Below is a small trained network, with its code and all its weights. Each question gives an input and a target symbol and asks what happens when units are switched off, that is, made to give their printed mean instead of their output.

import numpy as np


def w(rows, s, z=0):
    codes = np.array(rows[::2]) - 128.0
    scale = np.full(codes.shape[1], s)
    scale[-1] = z or s
    return codes * scale


def f(y):
    return np.maximum(y, 0)


def softmax(a):
    e = np.exp(a - a.max(-1, keepdims=True))
    return e / e.sum(-1, keepdims=True)


def log_softmax(a):
    a = a - a.max(-1, keepdims=True)
    return a - np.log(np.exp(a).sum(-1, keepdims=True))


def net(x, mask):
    ids = ['βεζηθμξπσφψω'.index(c) for c in x.split()]
    T = len(ids)
    res = E[ids] + P[:T]
    u = 0
    for l in range(2):
        q, k, v = (res @ M[l].T for M in (Q, K, V))
        z = softmax(np.where(np.tri(T) > 0, q @ k.T / 2**0.5, -1e9)) @ v
        res = res + np.where(mask[u], z, O[l][:, -1]) @ O[l][:, :-1]
        u += 1
        y = f(res @ A[l][:, :-1].T + A[l][:, -1])
        res = res + np.where(mask[u : u + 4], y, B[l][:, -1]) @ B[l][:, :-1]
        u += 4
    return log_softmax(res[-1] @ U[:, :-1].T + U[:, -1])


Q, K, V, O, A, B = {}, {}, {}, {}, {}, {}
E = w([
[178,217,107],'β',
[216,84,191],'ε',
[164,141,180],'ζ',
[250,189,238],'η',
[157,140,176],'θ',
[42,181,172],'μ',
[29,194,128],'ξ',
[127,103,84],'π',
[71,193,136],'σ',
[68,194,191],'φ',
[69,98,214],'ψ',
[150,132,152],'ω',
],0.02)
P = w([
[163,63,234],'0',
[53,81,63],'1',
[77,83,61],'2',
[82,91,63],'3',
[87,88,44],'4',
[98,88,61],'5',
[79,67,2],'6',
[111,97,74],'7',
],0.0038)
Q[0] = w([
[242,121,84],'0.h1',
[187,253,62],'0.h1',
],0.0056)
K[0] = w([
[211,86,56],'0.h1',
[201,255,121],'0.h1',
],0.0086)
V[0] = w([
[74,218,166],'0.h1',
[254,162,204],'0.h1',
],0.006)
O[0] = w([
[7,158,164,250],'0.h1',
[86,254,127,113],'0.h1',
],0.007,0.0024)
A[0] = w([
[151,67,170,161],'0.n1',
[86,2,222,170],'0.n2',
[39,113,138,195],'0.n3',
[7,50,54,254],'0.n4',
],0.0095,0.0054)
B[0] = w([
[198,19,65,162],'0.n1',
[46,82,85,206],'0.n2',
[2,152,190,211],'0.n3',
[162,183,209,246],'0.n4',
],0.0074,0.012)
Q[1] = w([
[24,254,140],'1.h1',
[119,227,187],'1.h1',
],0.0055)
K[1] = w([
[156,39,162],'1.h1',
[152,254,79],'1.h1',
],0.0072)
V[1] = w([
[222,119,174],'1.h1',
[65,246,254],'1.h1',
],0.0023)
O[1] = w([
[114,2,98,92],'1.h1',
[57,38,186,253],'1.h1',
],0.0058,0.004)
A[1] = w([
[54,45,115,184],'1.n1',
[106,35,166,150],'1.n2',
[104,162,89,158],'1.n3',
[248,243,31,255],'1.n4',
],0.011,0.0089)
B[1] = w([
[233,156,53,249],'1.n1',
[144,184,22,216],'1.n2',
[97,47,203,151],'1.n3',
[56,2,190,173],'1.n4',
],0.0069,0.015)
U = w([
[58,162,98,206],'β',
[48,92,117,142],'ε',
[162,142,191,97],'ζ',
[110,127,108,68],'η',
[157,146,137,157],'θ',
[133,147,90,23],'μ',
[69,129,7,18],'ξ',
[196,56,92,195],'π',
[145,148,90,205],'σ',
[132,148,91,86],'φ',
[142,136,99,254],'ψ',
[122,115,111,77],'ω',
],0.016,0.0047)

Each question gives the input, a string of symbols that net reads in full, and the target symbol t.
The units are the heads (2 rows each of Q, K, V and O) and the neurons (one row each of A and B). Each row of codes is followed by its name. A weight is (code - 128) times the scale printed after its matrix; where a second scale follows, it is the last column's (O, A, B and U).
mask holds one flag per unit, layer by layer, with each layer's heads first. A switched-off unit (its flag False) gives its mean, the last column of its rows in O or B, instead of its output. The means were averaged over made-up inputs and are rounded, as every weight is.
A unit's drop is (log p(t) with every unit on - log p(t) with that unit switched off) / (log p(t) with every unit on - log p(t) with every unit switched off).
The circuit of an input: a set's keep is (log p(t) with only the set's units on - log p(t) with every unit switched off) / (log p(t) with every unit on - log p(t) with every unit switched off). Starting from all 10 units, units are removed one at a time, each time the one whose removal leaves the highest keep (on an exact tie, the one counted first), for as long as the keep stays at least 0.8.
units of the circuit, in order: the units of the circuit, biggest drop first
unit that matters most: the unit with the biggest drop
k most important neurons: the k neurons with the biggest drops, biggest first
top k neurons in layer l: the k neurons of layer l with the biggest drops, biggest first
drop of u: that unit's drop, to one decimal
input π β ε π π ζ, target π: unit that matters most -> 0.n3
input π π π σ μ μ π ζ, target π: units of the circuit, in order -> (0.h1, 0.n3)
input ε ψ π π ε π, target ε: 3 most important neurons -> (1.n1, 1.n4, 0.n2)
input ψ ξ π θ, target π: 2 most important neurons -> (0.n4, 0.n3)
input π θ ψ ψ σ π β, target ε: 2 most important neurons -> (1.n4, 1.n1)
input ε η ε θ, target ε: 4 most important neurons -> (1.n1, 0.n4, 1.n4, 0.n3)
input β π σ π ω, target π: 2 most important neurons -> (0.n3, 0.n4)
input π ε ω, target ε: top 3 neurons in layer 1 -> (1.n1, 1.n4, 1.n2)
input π ε ε θ, target ε: 4 most important neurons -> (1.n1, 1.n4, 0.n4, 0.n3)
input ψ π ω, target π: top 3 neurons in layer 0 -> (0.n3, 0.n4, 0.n1)
input π μ β π θ ψ π π, target π: top 2 neurons in layer 0 -> (0.n3, 0.n2)
input π η ε π, target ε: 4 most important neurons -> (1.n1, 1.n4, 0.n3, 1.n2)
input π σ ψ σ π π π θ, target π: top 3 neurons in layer 0 -> (0.n3, 0.n4, 0.n1)
input π π β π μ π ψ, target ξ: unit that matters most -> 0.n2
input η β η ξ π φ ψ, target ξ: drop of 1.n1 -> 0.1
input π σ π π β π π, target π: drop of 0.n3 -> 0.4
input μ π η ψ β, target ε: drop of 1.n4 -> 0.5
